Below is a small trained network, with its code and all its weights. Each question gives an input and a class and asks what happens when units are switched off, that is, made to give their printed mean instead of their output.

import numpy as np


def w(rows, s, z=0):
    codes = np.array(rows[::2]) - 128.0
    scale = np.full(codes.shape[1], s)
    scale[-1] = z or s
    return codes * scale


def f(y):
    return y / 2 * (1 + np.tanh(0.7978845608 * (y + 0.044715 * y**3)))


def log_softmax(a):
    a = a - a.max(-1, keepdims=True)
    return a - np.log(np.exp(a).sum(-1, keepdims=True))


def net(x, mask):
    res = np.array(x, float).reshape(1, 6) / 4 @ E
    y = f(res @ A[0][:, :-1].T + A[0][:, -1])
    res = res + np.where(mask, y, B[0][:, -1]) @ B[0][:, :-1]
    return log_softmax(res[-1] @ U[:, :-1].T + U[:, -1])


A, B = {}, {}
E = w([
[189,84,111,245,105,125,102,202],'x0',
[208,166,66,94,156,19,144,138],'x1',
[58,146,95,143,24,83,187,168],'x2',
[107,130,99,139,145,129,111,130],'x3',
[140,45,88,149,88,94,88,1],'x4',
[140,82,39,122,158,208,241,113],'x5',
],0.0082)
A[0] = w([
[57,142,161,164,102,189,98,119,114],'n1',
[71,159,136,36,106,106,168,75,114],'n2',
[186,71,90,93,108,186,164,152,57],'n3',
[165,81,132,185,107,128,123,176,78],'n4',
[117,168,150,62,156,147,128,62,102],'n5',
[187,147,148,130,241,171,107,103,42],'n6',
[48,195,126,75,137,131,124,67,120],'n7',
[74,146,160,81,165,87,170,88,94],'n8',
[105,165,120,115,145,126,147,191,85],'n9',
[108,152,176,130,145,141,165,196,76],'n10',
[137,123,174,163,170,113,159,106,19],'n11',
[91,165,185,129,90,64,71,124,81],'n12',
[135,177,146,130,170,144,135,209,43],'n13',
[140,100,100,136,163,143,212,127,44],'n14',
[129,54,117,151,101,125,88,17,145],'n15',
[140,162,145,137,146,163,167,215,106],'n16',
[97,97,101,125,48,95,151,120,63],'n17',
[149,99,90,171,118,150,90,195,34],'n18',
[148,102,90,131,129,175,186,125,75],'n19',
[117,67,96,142,137,159,233,97,82],'n20',
[57,84,186,152,132,156,108,134,103],'n21',
[105,81,104,128,47,84,142,85,52],'n22',
[85,138,156,145,129,179,132,137,74],'n23',
[145,191,141,68,130,161,121,77,78],'n24',
[116,151,131,70,144,157,130,189,119],'n25',
[197,104,153,113,227,168,61,97,43],'n26',
[98,155,147,118,158,153,135,200,95],'n27',
[109,212,161,143,162,176,140,170,59],'n28',
[183,122,161,255,86,111,144,175,116],'n29',
[78,93,167,147,91,192,110,98,134],'n30',
[187,67,141,188,123,128,126,159,84],'n31',
[175,186,80,79,156,45,116,130,125],'n32',
[134,109,154,124,129,116,147,128,103],'n33',
[143,169,74,105,135,21,148,140,80],'n34',
[55,174,91,156,63,90,189,183,7],'n35',
[61,127,136,81,92,79,191,126,21],'n36',
[103,149,181,144,108,74,60,122,84],'n37',
[192,148,81,127,146,41,147,104,70],'n38',
[124,160,134,122,172,106,147,171,48],'n39',
[86,112,144,138,129,166,110,127,22],'n40',
[79,98,165,139,98,183,120,129,66],'n41',
[182,133,85,154,132,97,121,165,91],'n42',
[135,155,207,150,99,71,13,138,89],'n43',
],0.009,0.0021)
B[0] = w([
[184,103,191,139,153,169,202,149,203],'n1',
[127,192,92,170,151,192,87,94,231],'n2',
[98,148,114,85,149,109,118,160,183],'n3',
[127,170,99,165,161,194,82,105,190],'n4',
[123,194,115,164,125,153,91,87,193],'n5',
[44,97,194,135,49,146,94,161,205],'n6',
[137,192,116,157,154,160,111,91,217],'n7',
[151,180,81,171,153,178,105,129,190],'n8',
[145,112,119,135,96,82,117,89,173],'n9',
[146,88,108,124,128,89,91,99,190],'n10',
[130,138,132,128,103,117,108,147,123],'n11',
[93,132,85,77,177,106,147,187,222],'n12',
[163,102,94,121,111,74,104,104,197],'n13',
[71,122,116,75,161,120,153,198,182],'n14',
[188,100,86,95,121,30,111,64,245],'n15',
[152,98,94,118,106,74,98,78,209],'n16',
[102,114,149,143,70,90,109,105,186],'n17',
[136,183,116,136,157,166,94,108,183],'n18',
[70,148,84,80,172,118,135,201,185],'n19',
[97,132,90,54,164,104,141,194,217],'n20',
[166,101,163,136,148,147,195,144,193],'n21',
[136,96,130,133,79,82,104,95,201],'n22',
[177,106,138,138,128,133,171,118,167],'n23',
[124,170,121,148,113,172,113,115,172],'n24',
[141,99,82,137,126,94,111,85,178],'n25',
[49,108,210,152,2,103,94,144,220],'n26',
[160,113,105,115,120,69,115,83,189],'n27',
[158,107,87,104,117,73,130,85,198],'n28',
[118,205,89,173,152,205,74,100,235],'n29',
[188,94,171,144,175,127,175,130,210],'n30',
[121,192,74,163,138,151,80,107,197],'n31',
[177,67,191,165,155,184,202,164,223],'n32',
[124,107,120,147,141,124,112,141,125],'n33',
[176,92,192,151,143,164,174,162,215],'n34',
[56,105,211,154,42,117,96,145,219],'n35',
[82,148,149,172,101,145,95,134,192],'n36',
[86,141,84,39,176,105,161,172,209],'n37',
[173,90,172,141,142,154,189,120,205],'n38',
[174,98,146,115,131,107,116,99,157],'n39',
[156,119,167,134,131,143,164,129,150],'n40',
[158,96,165,149,157,151,183,143,186],'n41',
[142,139,149,156,150,189,131,139,176],'n42',
[83,128,91,52,182,130,129,182,254],'n43',
],0.0083,0.0078)
U = w([
[56,148,78,6,208,119,145,219,59],'0',
[132,225,86,213,166,206,77,87,126],'1',
[211,76,200,169,168,164,222,153,56],'2',
[185,83,78,102,111,25,94,38,77],'3',
[19,118,204,161,12,125,89,159,248],'4',
],0.012,0.0013)

Each question gives the input, the list of numbers given to net, and the class t.
The units are the neurons (one row each of A and B). Each row of codes is followed by its name. A weight is (code - 128) times the scale printed after its matrix; where a second scale follows, it is the last column's (A, B and U).
mask holds one flag per neuron, in row order. A switched-off neuron (its flag False) gives its mean, the last column of its row in B, instead of its output. The means were averaged over made-up inputs and are rounded, as every weight is.
A unit's drop is (log p(t) with every unit on - log p(t) with that unit switched off) / (log p(t) with every unit on - log p(t) with every unit switched off).
The circuit of an input: a set's keep is (log p(t) with only the set's units on - log p(t) with every unit switched off) / (log p(t) with every unit on - log p(t) with every unit switched off). Starting from the 12 units with the biggest drops (on a tie, the unit counted first), units are removed one at a time, each time the one whose removal leaves the highest keep (on an exact tie, the one counted first), for as long as the keep stays at least 0.8.
circuit, biggest first: the units of the circuit, biggest drop first
k most important neurons: the k neurons with the biggest drops, biggest first
drop of u: that unit's drop, to one decimal
input [2,7,8,6,6,5], class 4: most important neuron	[n35]
input [5,-8,5,3,8,-8], class 0: circuit, biggest first	[n43; n37]
input [-8,2,8,-7,5,3], class 1: 4 most important neurons	[n2; n8; n7; n26]
input [-6,-6,-4,6,7,-7], class 0: 2 most important neurons	[n43; n37]
input [2,5,-7,-4,-2,3], class 4: circuit, biggest first	[n26; n6]
input [3,4,1,-1,-7,-6], class 3: 2 most important neurons	[n13; n16]
input [-1,8,8,-3,-1,4], class 2: 4 most important neurons	[n34; n32; n38; n26]
input [3,6,-8,2,-6,5], class 4: circuit, biggest first	[n6; n26]
input [3,-1,6,8,3,5], class 4: 3 most important neurons	[n35; n43; n17]
input [7,4,6,4,-7,-6], class 1: 2 most important neurons	[n29; n4]
input [-6,7,3,0,-1,-3], class 2: 2 most important neurons	[n32; n34]
input [6,-8,-3,3,6,-1], class 2: 3 most important neurons	[n30; n1; n21]
input [4,-5,-7,1,4,4], class 4: 2 most important neurons	[n26; n6]
input [-7,8,-7,3,-1,-5], class 2: circuit, biggest first	[n32]
input [7,-4,-4,5,8,5], class 3: 2 most important neurons	[n15; n2]
input [-2,-2,-6,-3,-1,6], class 0: 2 most important neurons	[n20; n35]
input [-7,-4,-2,8,-7,-4], class 1: 2 most important neurons	[n7; n15]
input [3,7,1,-7,3,7], class 0: 3 most important neurons	[n20; n19; n14]
input [7,2,-1,8,-7,6], class 1: 4 most important neurons	[n29; n18; n15; n4]
input [-1,7,8,-6,8,8], class 0: circuit, biggest first	[n20]
input [4,0,-8,8,4,-1], class 4: drop of n26	0.3
input [-5,-7,-7,0,-6,4], class 2: drop of n20	0.0
input [6,1,-8,3,4,-5], class 4: drop of n6	0.2
input [0,-2,0,2,-2,-1], class 2: drop of n20	0.3
